Below are the code and all the weights of a small trained network. Each question names an input and a class and asks about switching units off, where a switched-off unit gives its printed mean instead of its output.

import numpy as np


def w(rows, s, z=0):
    codes = np.array(rows[::2]) - 128.0
    scale = np.full(codes.shape[1], s)
    scale[-1] = z or s
    return codes * scale


def norm(h):
    return h / np.sqrt((h * h).mean(-1, keepdims=True) + 1e-5)


def f(y):
    return np.maximum(y, 0)


def log_softmax(a):
    a = a - a.max(-1, keepdims=True)
    return a - np.log(np.exp(a).sum(-1, keepdims=True))


def net(x, mask):
    res = np.array(x, float).reshape(1, 3) / 4 @ E
    u = 0
    for l in range(2):
        y = f(norm(res) @ A[l][:, :-1].T + A[l][:, -1])
        res = res + np.where(mask[u : u + 9], y, B[l][:, -1]) @ B[l][:, :-1]
        u += 9
    return log_softmax(norm(res)[-1] @ U[:, :-1].T + U[:, -1])


A, B = {}, {}
E = w([
[1,39,105,53,106,60,40],'x0',
[173,111,176,64,53,140,126],'x1',
[124,52,77,169,90,211,107],'x2',
],0.0069)
A[0] = w([
[88,161,139,253,171,136,159,83],'L0N0',
[134,83,68,188,89,221,191,48],'L0N1',
[86,151,154,191,140,133,98,2],'L0N2',
[178,121,150,133,119,142,128,152],'L0N3',
[82,102,100,170,153,126,118,64],'L0N4',
[121,107,81,106,119,56,105,199],'L0N5',
[146,204,136,130,136,32,238,121],'L0N6',
[240,171,67,153,189,156,114,70],'L0N7',
[167,143,192,140,58,162,145,175],'L0N8',
],0.0065,0.003)
B[0] = w([
[167,100,79,53,102,156,191,223],'L0N0',
[119,127,169,148,189,165,3,243],'L0N1',
[119,122,107,126,146,124,140,135],'L0N2',
[92,80,168,150,120,88,165,187],'L0N3',
[108,132,135,90,134,139,188,185],'L0N4',
[128,158,145,172,88,187,173,253],'L0N5',
[111,120,161,156,163,156,22,242],'L0N6',
[80,131,160,182,84,119,208,240],'L0N7',
[127,105,115,79,81,167,177,231],'L0N8',
],0.011,0.0041)
A[1] = w([
[95,94,67,197,193,114,142,123],'L1N0',
[73,66,196,127,160,157,61,186],'L1N1',
[125,143,36,102,228,96,179,39],'L1N2',
[18,53,73,105,87,25,88,82],'L1N3',
[72,128,52,157,189,98,158,4],'L1N4',
[207,87,132,46,66,92,138,55],'L1N5',
[155,88,48,183,82,142,63,117],'L1N6',
[152,186,196,107,180,5,93,96],'L1N7',
[47,113,105,113,99,160,206,72],'L1N8',
],0.011,0.0023)
B[1] = w([
[171,59,192,53,11,129,72,179],'L1N0',
[91,174,83,112,162,44,111,254],'L1N1',
[159,93,82,62,32,91,113,148],'L1N2',
[196,141,209,224,128,216,244,241],'L1N3',
[217,117,56,66,76,189,116,165],'L1N4',
[183,98,19,71,74,114,108,165],'L1N5',
[128,131,163,97,209,169,27,171],'L1N6',
[104,25,111,166,202,254,14,165],'L1N7',
[100,171,97,127,168,12,134,234],'L1N8',
],0.0096,0.0097)
U = w([
[124,144,155,205,137,148,244,172],'0',
[88,111,120,136,199,182,33,222],'1',
[173,98,47,41,44,119,138,148],'2',
[48,183,66,102,149,20,124,5],'3',
],0.011,0.0024)

Each question gives the input, the list of numbers given to net, and the class t.
The units are the neurons (one row each of A and B). Each row of codes is followed by its name. A weight is (code - 128) times the scale printed after its matrix; where a second scale follows, it is the last column's (A, B and U).
mask holds one flag per neuron, layer by layer. A switched-off neuron (its flag False) gives its mean, the last column of its row in B, instead of its output. The means were averaged over made-up inputs and are rounded, as every weight is.
A unit's drop is (log p(t) with every unit on - log p(t) with that unit switched off) / (log p(t) with every unit on - log p(t) with every unit switched off).
The circuit of an input: a set's keep is (log p(t) with only the set's units on - log p(t) with every unit switched off) / (log p(t) with every unit on - log p(t) with every unit switched off). Starting from the 12 units with the biggest drops (on a tie, the unit counted first), units are removed one at a time, each time the one whose removal leaves the highest keep (on an exact tie, the one counted first), for as long as the keep stays at least 0.8.
circuit, biggest first: the units of the circuit, biggest drop first
most important unit: the unit with the biggest drop
k most important neurons: the k neurons with the biggest drops, biggest first
top k neurons in layer l: the k neurons of layer l with the biggest drops, biggest first
input [6,4,6], class 0: 4 most important neurons -> [L1N3; L0N1; L0N6; L1N7]
input [5,0,-8], class 1: circuit, biggest first -> [L1N7]
input [-4,1,7], class 1: 2 most important neurons -> [L0N1; L1N3]
input [-6,6,7], class 1: top 3 neurons in layer 0 -> [L0N1; L0N5; L0N0]
input [0,2,-3], class 3: circuit, biggest first -> [L1N1; L0N6]
input [-6,-8,4], class 2: circuit, biggest first -> [L0N0; L1N3]
input [5,-7,3], class 2: top 2 neurons in layer 1 -> [L1N4; L1N0]
input [-7,-5,-8], class 1: 2 most important neurons -> [L0N6; L1N7]
input [7,6,5], class 0: 3 most important neurons -> [L1N3; L0N1; L0N0]
input [0,-3,0], class 3: top 4 neurons in layer 1 -> [L1N8; L1N3; L1N0; L1N7]
input [0,8,8], class 1: 3 most important neurons -> [L0N1; L1N6; L0N0]
input [0,-3,3], class 3: 4 most important neurons -> [L1N3; L0N4; L1N1; L0N1]
input [1,3,-1], class 3: top 3 neurons in layer 1 -> [L1N8; L1N3; L1N0]
input [-4,8,-5], class 2: most important unit -> L0N8
input [-3,2,0], class 3: 2 most important neurons -> [L1N3; L0N5]
input [-6,2,-8], class 1: 2 most important neurons -> [L0N6; L1N7]
input [0,2,-4], class 1: top 2 neurons in layer 1 -> [L1N7; L1N8]
input [-3,-3,4], class 1: 2 most important neurons -> [L0N1; L1N3]
input [-3,-4,-3], class 2: top 3 neurons in layer 1 -> [L1N0; L1N3; L1N1]
input [2,-7,-6], class 2: most important unit -> L0N1
input [-2,6,-8], class 1: 2 most important neurons -> [L1N7; L0N6]
